Here is a tiny trained network, its code and every weight. The questions are about switching its units off for an input and a class, where a switched-off unit gives its printed mean instead of its output.

import numpy as np


def w(rows, s, z=0):
    codes = np.array(rows[::2]) - 128.0
    scale = np.full(codes.shape[1], s)
    scale[-1] = z or s
    return codes * scale


def f(y):
    return np.maximum(y, 0)


def log_softmax(a):
    a = a - a.max(-1, keepdims=True)
    return a - np.log(np.exp(a).sum(-1, keepdims=True))


def net(x, mask):
    res = np.array(x, float).reshape(1, 3) / 4 @ E
    y = f(res @ A[0][:, :-1].T + A[0][:, -1])
    res = res + np.where(mask, y, B[0][:, -1]) @ B[0][:, :-1]
    return log_softmax(res[-1] @ U[:, :-1].T + U[:, -1])


A, B = {}, {}
E = w([
[86,17,88],'x0',
[92,220,36],'x1',
[253,107,67],'x2',
],0.0069)
A[0] = w([
[161,95,83,111],'n0',
[169,105,189,185],'n1',
[193,90,97,62],'n2',
[112,142,140,82],'n3',
[68,125,76,27],'n4',
[177,87,105,29],'n5',
[67,156,42,70],'n6',
[65,182,152,48],'n7',
[149,155,122,136],'n8',
[102,160,140,66],'n9',
[104,64,24,3],'n10',
[97,140,145,148],'n11',
[128,146,187,79],'n12',
[170,103,147,100],'n13',
[155,107,110,93],'n14',
[111,93,106,139],'n15',
[77,177,151,69],'n16',
[59,43,187,124],'n17',
[201,98,92,137],'n18',
[71,107,31,80],'n19',
[164,207,209,174],'n20',
[75,159,163,141],'n21',
[157,196,254,34],'n22',
[206,121,201,30],'n23',
[185,84,102,29],'n24',
[189,198,81,110],'n25',
[146,97,135,92],'n26',
[201,106,214,49],'n27',
[96,159,143,73],'n28',
[213,191,79,72],'n29',
[172,95,107,53],'n30',
[91,74,151,126],'n31',
],0.016,0.008)
B[0] = w([
[150,119,177,174],'n0',
[68,125,181,221],'n1',
[99,82,184,178],'n2',
[144,136,125,134],'n3',
[73,70,147,148],'n4',
[67,134,166,155],'n5',
[106,137,241,183],'n6',
[192,158,148,172],'n7',
[141,135,98,166],'n8',
[153,127,126,144],'n9',
[252,174,164,162],'n10',
[119,109,155,169],'n11',
[85,118,128,155],'n12',
[142,113,149,163],'n13',
[125,117,156,149],'n14',
[97,137,143,162],'n15',
[185,131,138,170],'n16',
[49,123,28,217],'n17',
[187,137,179,215],'n18',
[146,84,199,179],'n19',
[180,129,198,254],'n20',
[147,108,187,195],'n21',
[41,68,199,202],'n22',
[206,186,133,176],'n23',
[74,101,167,162],'n24',
[149,149,21,220],'n25',
[103,133,135,146],'n26',
[223,131,142,190],'n27',
[159,138,135,149],'n28',
[105,188,25,215],'n29',
[90,94,158,154],'n30',
[88,142,83,177],'n31',
],0.037,0.009)
U = w([
[63,18,254,119],'0',
[242,90,218,246],'1',
[73,104,45,24],'2',
],0.0088,0.0013)

Each question gives the input, the list of numbers given to net, and the class t.
The units are the neurons (one row each of A and B). Each row of codes is followed by its name. A weight is (code - 128) times the scale printed after its matrix; where a second scale follows, it is the last column's (A, B and U).
mask holds one flag per neuron, in row order. A switched-off neuron (its flag False) gives its mean, the last column of its row in B, instead of its output. The means were averaged over made-up inputs and are rounded, as every weight is.
A unit's drop is (log p(t) with every unit on - log p(t) with that unit switched off) / (log p(t) with every unit on - log p(t) with every unit switched off).
The circuit of an input: a set's keep is (log p(t) with only the set's units on - log p(t) with every unit switched off) / (log p(t) with every unit on - log p(t) with every unit switched off). Starting from the 12 units with the biggest drops (on a tie, the unit counted first), units are removed one at a time, each time the one whose removal leaves the highest keep (on an exact tie, the one counted first), for as long as the keep stays at least 0.8.
units of the circuit, in order: the units of the circuit, biggest drop first
top k neurons: the k neurons with the biggest drops, biggest first
drop of u: that unit's drop, to one decimal
input [-8,-8,-1], class 0: units of the circuit, in order : (n22)
input [6,2,1], class 1: top 3 neurons : (n10 n22 n1)
input [4,0,6], class 0: top 3 neurons : (n2 n24 n27)
input [1,-6,6], class 0: top 3 neurons : (n1 n24 n2)
input [-6,1,8], class 2: top 2 neurons : (n29 n25)
input [6,0,7], class 0: top 3 neurons : (n24 n2 n5)
input [3,-3,7], class 0: top 2 neurons : (n24 n2)
input [7,4,2], class 1: top 2 neurons : (n10 n22)
input [-3,7,1], class 2: top 3 neurons : (n29 n25 n18)
input [-1,1,-3], class 1: top 3 neurons : (n22 n1 n17)
input [6,1,1], class 1: top 2 neurons : (n10 n22)
input [2,-1,-8], class 2: drop of n17 : 0.5
input [-7,3,3], class 2: drop of n29 : 0.1
input [6,-5,-7], class 2: units of the circuit, in order : (n17)
input [1,-4,5], class 0: drop of n1 : 0.6
input [2,-8,-4], class 2: drop of n17 : 0.6
